Below are the code and all the weights of a small trained network. Each question names an input and a class and asks about switching units off, where a switched-off unit gives its printed mean instead of its output.

import numpy as np


def w(rows, s, z=0):
    codes = np.array(rows[::2]) - 128.0
    scale = np.full(codes.shape[1], s)
    scale[-1] = z or s
    return codes * scale


def f(y):
    return np.maximum(y, 0)


def log_softmax(a):
    a = a - a.max(-1, keepdims=True)
    return a - np.log(np.exp(a).sum(-1, keepdims=True))


def net(x, mask):
    res = np.array(x, float).reshape(1, 5) / 4 @ E
    y = f(res @ A[0][:, :-1].T + A[0][:, -1])
    res = res + np.where(mask, y, B[0][:, -1]) @ B[0][:, :-1]
    return log_softmax(res[-1] @ U[:, :-1].T + U[:, -1])


A, B = {}, {}
E = w([
[220,242,208,39,165,236,69,223,134],'x0',
[233,159,215,242,3,100,105,50,230],'x1',
[132,122,127,126,126,128,130,130,125],'x2',
[136,10,169,34,191,197,93,22,219],'x3',
[168,154,204,155,241,13,27,52,28],'x4',
],0.0045)
A[0] = w([
[39,101,73,57,222,149,145,172,65,75],'N0',
[198,149,195,190,37,118,118,62,212,87],'N1',
[128,31,149,71,174,178,102,36,198,32],'N2',
[201,150,198,192,35,119,117,62,214,84],'N3',
[127,42,146,79,170,172,106,46,190,49],'N4',
[166,142,183,145,213,45,62,79,50,19],'N5',
[118,219,85,202,70,72,156,206,47,70],'N6',
[168,142,188,146,219,39,55,75,45,3],'N7',
[33,21,52,189,110,35,175,45,113,85],'N8',
[128,43,146,80,170,171,107,47,189,50],'N9',
[119,222,84,206,68,70,158,209,43,69],'N10',
[47,104,81,69,212,146,141,166,75,86],'N11',
[32,17,49,192,108,31,178,42,113,83],'N12',
[99,103,65,106,23,226,227,197,215,57],'N13',
[103,106,76,109,34,211,207,185,202,71],'N14',
[101,105,70,108,30,217,215,190,206,66],'N15',
[31,15,48,192,108,29,178,41,113,79],'N16',
[241,253,208,19,202,247,43,255,133,63],'N17',
[100,103,69,107,28,219,219,193,209,65],'N18',
[169,143,188,146,218,38,55,74,42,10],'N19',
[128,24,150,68,178,180,99,32,202,9],'N20',
[205,153,207,204,27,116,116,52,231,76],'N21',
[29,96,61,39,237,153,149,181,48,48],'N22',
[119,210,89,194,72,78,154,197,56,85],'N23',
[28,97,60,35,239,153,148,183,45,44],'N24',
[118,224,83,208,67,70,158,211,41,66],'N25',
],0.0044,0.0013)
B[0] = w([
[198,63,81,210,56,97,117,187,88,200],'N0',
[201,41,64,200,58,81,108,205,81,216],'N1',
[97,76,185,11,172,91,174,190,198,197],'N2',
[186,56,75,193,70,94,111,187,91,218],'N3',
[104,82,175,20,164,98,166,181,184,189],'N4',
[61,173,64,184,202,104,49,49,126,194],'N5',
[96,61,184,5,178,92,171,182,204,206],'N6',
[56,175,58,186,207,102,43,44,125,198],'N7',
[148,224,202,130,77,219,197,88,94,225],'N8',
[104,83,174,20,163,98,166,180,183,189],'N9',
[94,59,187,2,181,90,173,186,209,210],'N10',
[192,66,85,207,61,99,118,183,92,191],'N11',
[150,230,208,130,73,227,202,84,91,229],'N12',
[59,178,71,186,209,100,43,39,114,226],'N13',
[68,173,76,183,201,104,53,48,116,211],'N14',
[64,176,74,184,205,102,50,44,115,217],'N15',
[149,228,207,129,74,225,201,86,92,229],'N16',
[151,253,226,145,49,249,232,62,78,253],'N17',
[63,175,74,184,205,103,48,44,115,220],'N18',
[58,174,61,184,206,104,45,47,126,200],'N19',
[98,78,183,11,170,96,171,186,197,199],'N20',
[201,40,64,200,57,81,108,206,81,230],'N21',
[209,54,72,217,47,90,114,194,80,212],'N22',
[101,70,176,12,171,99,163,173,189,200],'N23',
[219,48,66,220,38,85,112,201,75,214],'N24',
[96,60,186,4,179,91,171,184,207,211],'N25',
],0.0049,0.0056)
U = w([
[229,45,66,183,38,85,102,184,93,208],'0',
[34,183,75,161,233,106,37,45,128,9],'1',
[96,66,188,9,177,94,172,181,222,113],'2',
[158,246,204,130,57,254,198,90,90,185],'3',
],0.0092,0.00014)

Each question gives the input, the list of numbers given to net, and the class t.
The units are the neurons (one row each of A and B). Each row of codes is followed by its name. A weight is (code - 128) times the scale printed after its matrix; where a second scale follows, it is the last column's (A, B and U).
mask holds one flag per neuron, in row order. A switched-off neuron (its flag False) gives its mean, the last column of its row in B, instead of its output. The means were averaged over made-up inputs and are rounded, as every weight is.
A unit's drop is (log p(t) with every unit on - log p(t) with that unit switched off) / (log p(t) with every unit on - log p(t) with every unit switched off).
The circuit of an input: a set's keep is (log p(t) with only the set's units on - log p(t) with every unit switched off) / (log p(t) with every unit on - log p(t) with every unit switched off). Starting from the 12 units with the biggest drops (on a tie, the unit counted first), units are removed one at a time, each time the one whose removal leaves the highest keep (on an exact tie, the one counted first), for as long as the keep stays at least 0.8.
units of the circuit, in order: the units of the circuit, biggest drop first
most important unit: the unit with the biggest drop
top k neurons: the k neurons with the biggest drops, biggest first
drop of u: that unit's drop, to one decimal
input [-4,8,-2,6,8], class 0: most important unit : N21
input [7,-8,8,7,-6], class 0: units of the circuit, in order : (N24 N22)
input [2,-8,6,8,-4], class 0: top 4 neurons : (N24 N22 N0 N11)
input [-7,-8,-6,-1,-7], class 0: top 3 neurons : (N24 N22 N0)
input [-6,-6,-8,4,-4], class 0: top 3 neurons : (N24 N22 N17)
input [-2,-6,0,5,-4], class 0: top 2 neurons : (N24 N22)
input [3,7,1,4,-6], class 0: top 2 neurons : (N21 N1)
input [7,-8,-1,0,0], class 0: top 2 neurons : (N24 N22)
input [2,-7,-3,-4,-8], class 1: top 4 neurons : (N13 N18 N15 N14)
input [-3,-4,5,8,7], class 2: top 2 neurons : (N20 N2)
input [8,-6,-1,6,5], class 3: top 4 neurons : (N17 N21 N1 N3)
input [-5,-3,8,-2,-1], class 3: drop of N8 : 0.1
input [-7,3,-2,5,-2], class 3: drop of N16 : 0.2
input [8,-6,8,3,-7], class 3: units of the circuit, in order : (N17)
input [7,5,2,-8,-8], class 1: drop of N13 : 0.3
